Here is a tiny trained network, its code and every weight. The questions are about switching its units off for an input and a target symbol, where a switched-off unit gives its printed mean instead of its output.

import numpy as np


def w(rows, s, z=0):
    codes = np.array(rows[::2]) - 128.0
    scale = np.full(codes.shape[1], s)
    scale[-1] = z or s
    return codes * scale


def norm(h):
    return h / np.sqrt((h * h).mean(-1, keepdims=True) + 1e-5)


def f(y):
    return y / 2 * (1 + np.tanh(0.7978845608 * (y + 0.044715 * y**3)))


def softmax(a):
    e = np.exp(a - a.max(-1, keepdims=True))
    return e / e.sum(-1, keepdims=True)


def log_softmax(a):
    a = a - a.max(-1, keepdims=True)
    return a - np.log(np.exp(a).sum(-1, keepdims=True))


def net(x, mask):
    ids = ['ΔΘΞΨαβεζηλμφω'.index(c) for c in x.split()]
    T = len(ids)
    res = E[ids] + P[:T]
    r = norm(res)
    for j in range(2):
        rows = slice(2 * j, 2 * j + 2)
        q, k, v = (r @ M[0][rows].T for M in (Q, K, V))
        z = softmax(np.where(np.tri(T) > 0, q @ k.T / 2**0.5, -1e9)) @ v
        o = O[0][rows]
        res = res + np.where(mask[j], z, o[:, -1]) @ o[:, :-1]
    y = f(norm(res) @ A[0][:, :-1].T + A[0][:, -1])
    res = res + np.where(mask[2:6], y, B[0][:, -1]) @ B[0][:, :-1]
    return log_softmax(norm(res)[-1] @ U[:, :-1].T + U[:, -1])


Q, K, V, O, A, B = {}, {}, {}, {}, {}, {}
E = w([
[175,192,157,119,166],'Δ',
[142,157,73,165,130],'Θ',
[129,200,86,139,174],'Ξ',
[120,113,136,144,118],'Ψ',
[191,152,112,137,123],'α',
[129,254,96,106,203],'β',
[192,101,43,102,146],'ε',
[114,98,118,151,87],'ζ',
[180,69,165,90,178],'η',
[123,82,107,139,138],'λ',
[125,115,102,153,91],'μ',
[153,28,11,104,128],'φ',
[184,103,104,132,87],'ω',
],0.0027)
P = w([
[133,123,141,163,143],'0',
[149,124,109,91,253],'1',
[92,138,153,120,106],'2',
[138,135,117,137,69],'3',
[152,123,112,96,233],'4',
[80,150,157,84,81],'5',
[141,134,114,129,61],'6',
],0.0036)
Q[0] = w([
[86,138,134,138,12],'h0',
[67,129,158,82,106],'h0',
[51,135,163,106,122],'h1',
[156,106,110,115,229],'h1',
],0.011)
K[0] = w([
[127,153,101,59,106],'h0',
[56,123,164,47,135],'h0',
[50,139,148,101,74],'h1',
[117,101,153,255,150],'h1',
],0.0097)
V[0] = w([
[101,109,92,8,250],'h0',
[255,81,193,91,100],'h0',
[145,35,38,152,88],'h1',
[76,43,208,102,196],'h1',
],0.0038)
O[0] = w([
[252,148,82,16,247,7],'h0',
[168,19,214,71,6,97],'h0',
[59,135,73,99,58,245],'h1',
[26,73,187,86,211,221],'h1',
],0.004,0.0011)
A[0] = w([
[96,27,137,173,130,169],'n0',
[145,255,193,85,90,168],'n1',
[195,129,114,11,176,5],'n2',
[95,136,121,47,225,202],'n3',
],0.0051,0.0011)
B[0] = w([
[167,164,164,124,167,219],'n0',
[155,93,132,143,175,150],'n1',
[51,254,225,117,46,157],'n2',
[152,79,90,95,93,251],'n3',
],0.0066,0.0024)
U = w([
[166,170,241,72,124,154],'Δ',
[158,160,21,182,178,73],'Θ',
[179,212,90,110,172,174],'Ξ',
[79,66,162,167,237,103],'Ψ',
[255,106,169,168,155,168],'α',
[115,181,137,112,133,152],'β',
[63,180,184,141,104,120],'ε',
[49,144,132,149,115,4],'ζ',
[138,94,163,116,53,163],'η',
[73,63,52,37,113,224],'λ',
[74,171,75,206,93,121],'μ',
[140,165,93,83,65,93],'φ',
[159,66,163,143,41,70],'ω',
],0.0086,0.0017)

Each question gives the input, a string of symbols that net reads in full, and the target symbol t.
The units are the heads (2 rows each of Q, K, V and O) and the neurons (one row each of A and B). Each row of codes is followed by its name. A weight is (code - 128) times the scale printed after its matrix; where a second scale follows, it is the last column's (O, A, B and U).
mask holds one flag per unit, heads first, then neurons. A switched-off unit (its flag False) gives its mean, the last column of its rows in O or B, instead of its output. The means were averaged over made-up inputs and are rounded, as every weight is.
A unit's drop is (log p(t) with every unit on - log p(t) with that unit switched off) / (log p(t) with every unit on - log p(t) with every unit switched off).
The circuit of an input: a set's keep is (log p(t) with only the set's units on - log p(t) with every unit switched off) / (log p(t) with every unit on - log p(t) with every unit switched off). Starting from all 6 units, units are removed one at a time, each time the one whose removal leaves the highest keep (on an exact tie, the one counted first), for as long as the keep stays at least 0.8.
units of the circuit, in order: the units of the circuit, biggest drop first
k most important neurons: the k neurons with the biggest drops, biggest first
heads that matter: for each layer, one digit per head in row order, 1 if its drop is at least 0.15 and else 0, layers parted by /
input ω ζ μ ω Ψ, target ω: units of the circuit, in order -> [h0]
input Θ Ψ Θ Ψ Ψ, target Θ: units of the circuit, in order -> [h0, h1]
input Δ η Δ Δ ζ, target Δ: units of the circuit, in order -> [n2, h0]
input Δ α Ψ λ Θ, target Δ: units of the circuit, in order -> [h0, n2]
input Δ λ λ λ, target α: units of the circuit, in order -> [n0, n2, n3]
input λ Ξ λ λ, target Θ: heads that matter -> 10
input λ Δ λ Ξ λ, target λ: units of the circuit, in order -> [n3, h1]
input Δ ω Δ φ λ, target Δ: heads that matter -> 11
input λ ω ω ζ Ψ, target λ: 2 most important neurons -> [n3, n1]
input λ ζ Δ Ξ, target Θ: heads that matter -> 00
input ω λ λ, target λ: units of the circuit, in order -> [n3, h0]
input Ξ λ Θ Ψ, target μ: heads that matter -> 10
input ω Ξ Θ Θ λ λ λ, target μ: heads that matter -> 10
input ω Θ Ψ λ λ Ψ, target Ψ: 2 most important neurons -> [n2, n1]
input Ξ Δ Θ, target Θ: 2 most important neurons -> [n0, n2]
input Ψ Ψ λ Ξ ω, target Ψ: heads that matter -> 11
input β Θ λ ω Ψ Δ Ψ, target α: units of the circuit, in order -> [h1, n2]
input Δ β Θ, target Θ: heads that matter -> 00
input μ λ λ λ λ Δ η, target Δ: 2 most important neurons -> [n3, n0]
input η ω Δ Δ λ λ Ψ, target α: most important neuron -> [n2]
input λ α ω Θ η, target λ: heads that matter -> 01
input λ α ζ λ ω, target λ: heads that matter -> 01
input λ α α λ Ψ η λ, target α: heads that matter -> 01
